Below are the code and all the weights of a small trained network. Each question names an input and a target symbol and asks about switching units off, where a switched-off unit gives its printed mean instead of its output.

import numpy as np


def w(rows, s, z=0):
    codes = np.array(rows[::2]) - 128.0
    scale = np.full(codes.shape[1], s)
    scale[-1] = z or s
    return codes * scale


def f(y):
    return np.maximum(y, 0)


def softmax(a):
    e = np.exp(a - a.max(-1, keepdims=True))
    return e / e.sum(-1, keepdims=True)


def log_softmax(a):
    a = a - a.max(-1, keepdims=True)
    return a - np.log(np.exp(a).sum(-1, keepdims=True))


def net(x, mask):
    ids = ['ΓΘΞδπσψ'.index(c) for c in x.split()]
    T = len(ids)
    res = E[ids] + P[:T]
    q, k, v = (res @ M[0].T for M in (Q, K, V))
    z = softmax(np.where(np.tri(T) > 0, q @ k.T / 2**0.5, -1e9)) @ v
    res = res + np.where(mask[0], z, O[0][:, -1]) @ O[0][:, :-1]
    y = f(res @ A[0][:, :-1].T + A[0][:, -1])
    res = res + np.where(mask[1:25], y, B[0][:, -1]) @ B[0][:, :-1]
    return log_softmax(res[-1] @ U[:, :-1].T + U[:, -1])


Q, K, V, O, A, B = {}, {}, {}, {}, {}, {}
E = w([
[93,20,83,147],'Γ',
[179,137,87,155],'Θ',
[216,121,104,173],'Ξ',
[30,99,190,132],'δ',
[134,181,78,108],'π',
[168,118,163,247],'σ',
[2,175,94,157],'ψ',
],0.019)
P = w([
[175,2,97,130],'0',
[175,30,111,142],'1',
[156,68,116,146],'2',
[150,98,128,159],'3',
[147,126,127,175],'4',
[146,154,137,194],'5',
[157,176,138,205],'6',
[159,196,148,215],'7',
],0.0078)
Q[0] = w([
[171,228,87,185],'h1',
[151,175,6,158],'h1',
],0.014)
K[0] = w([
[159,248,191,125],'h1',
[62,237,202,197],'h1',
],0.013)
V[0] = w([
[254,131,176,213],'h1',
[209,109,156,27],'h1',
],0.0056)
O[0] = w([
[26,107,113,211,106],'h1',
[191,226,83,255,4],'h1',
],0.0096,0.0037)
A[0] = w([
[120,135,151,27,214],'n1',
[168,202,84,123,161],'n2',
[171,91,111,141,145],'n3',
[43,171,95,147,115],'n4',
[66,73,166,91,100],'n5',
[106,72,130,88,130],'n6',
[157,112,197,128,206],'n7',
[107,107,175,55,95],'n8',
[54,146,121,90,139],'n9',
[158,58,123,95,179],'n10',
[67,163,82,118,164],'n11',
[110,128,38,131,88],'n12',
[159,160,93,204,2],'n13',
[146,118,181,146,151],'n14',
[112,195,177,188,108],'n15',
[21,130,197,140,113],'n16',
[144,182,82,216,85],'n17',
[169,98,253,194,139],'n18',
[67,160,29,97,100],'n19',
[199,175,98,133,119],'n20',
[136,100,68,132,223],'n21',
[155,80,87,158,175],'n22',
[195,179,108,163,128],'n23',
[191,193,11,141,147],'n24',
],0.011,0.0063)
B[0] = w([
[158,137,63,105,250],'n1',
[139,177,164,193,196],'n2',
[137,110,132,41,180],'n3',
[142,71,118,100,184],'n4',
[139,166,187,164,234],'n5',
[92,170,167,79,205],'n6',
[146,78,110,184,189],'n7',
[145,82,123,120,197],'n8',
[190,130,83,148,205],'n9',
[137,121,154,137,218],'n10',
[166,126,93,144,193],'n11',
[65,179,117,100,163],'n12',
[55,246,120,2,148],'n13',
[150,73,52,136,163],'n14',
[118,126,143,85,163],'n15',
[176,106,178,109,253],'n16',
[91,164,81,104,181],'n17',
[166,156,70,149,212],'n18',
[161,123,70,145,189],'n19',
[162,198,207,87,183],'n20',
[68,120,121,192,235],'n21',
[62,145,118,115,212],'n22',
[126,140,155,105,181],'n23',
[145,184,180,180,238],'n24',
],0.0088,0.0076)
U = w([
[143,100,134,134,10],'Γ',
[52,92,184,89,254],'Θ',
[88,141,102,87,51],'Ξ',
[200,63,244,189,233],'δ',
[195,194,177,154,139],'π',
[148,55,2,228,65],'σ',
[173,91,65,49,207],'ψ',
],0.0089,0.0035)

Each question gives the input, a string of symbols that net reads in full, and the target symbol t.
The units are the heads (2 rows each of Q, K, V and O) and the neurons (one row each of A and B). Each row of codes is followed by its name. A weight is (code - 128) times the scale printed after its matrix; where a second scale follows, it is the last column's (O, A, B and U).
mask holds one flag per unit, heads first, then neurons. A switched-off unit (its flag False) gives its mean, the last column of its rows in O or B, instead of its output. The means were averaged over made-up inputs and are rounded, as every weight is.
A unit's drop is (log p(t) with every unit on - log p(t) with that unit switched off) / (log p(t) with every unit on - log p(t) with every unit switched off).
The circuit of an input: a set's keep is (log p(t) with only the set's units on - log p(t) with every unit switched off) / (log p(t) with every unit on - log p(t) with every unit switched off). Starting from the 12 units with the biggest drops (on a tie, the unit counted first), units are removed one at a time, each time the one whose removal leaves the highest keep (on an exact tie, the one counted first), for as long as the keep stays at least 0.8.
circuit, biggest first: the units of the circuit, biggest drop first
unit that matters most: the unit with the biggest drop
top k neurons: the k neurons with the biggest drops, biggest first
drop when u is switched off: that unit's drop, to one decimal
input Θ π σ σ Θ, target σ: circuit, biggest first -> (h1)
input ψ Ξ Ξ, target ψ: circuit, biggest first -> (h1 n3)
input Ξ π Θ σ ψ δ π, target ψ: top 2 neurons -> (n1 n5)
input Ξ π π Ξ, target π: top 3 neurons -> (n24 n20 n13)
input π π δ σ Ξ, target σ: circuit, biggest first -> (h1 n20)
input δ π π, target π: circuit, biggest first -> (h1 n24)
input ψ Γ Γ Ξ Θ Ξ, target Ξ: top 2 neurons -> (n13 n17)
input Ξ Ξ σ δ π π ψ, target ψ: circuit, biggest first -> (h1 n1 n9)
input δ σ π Ξ, target σ: top 2 neurons -> (n6 n16)
input π π Θ, target π: top 3 neurons -> (n24 n20 n2)
input Ξ π Ξ, target π: top 2 neurons -> (n24 n20)
input π π Ξ ψ Θ δ, target δ: drop when n16 is switched off -> 0.7
input Θ Γ Ξ π π Γ Ξ Γ, target Θ: drop when n9 is switched off -> 0.1
input π ψ π ψ π, target ψ: unit that matters most -> h1
input π π δ δ ψ, target ψ: drop when h1 is switched off -> 0.5
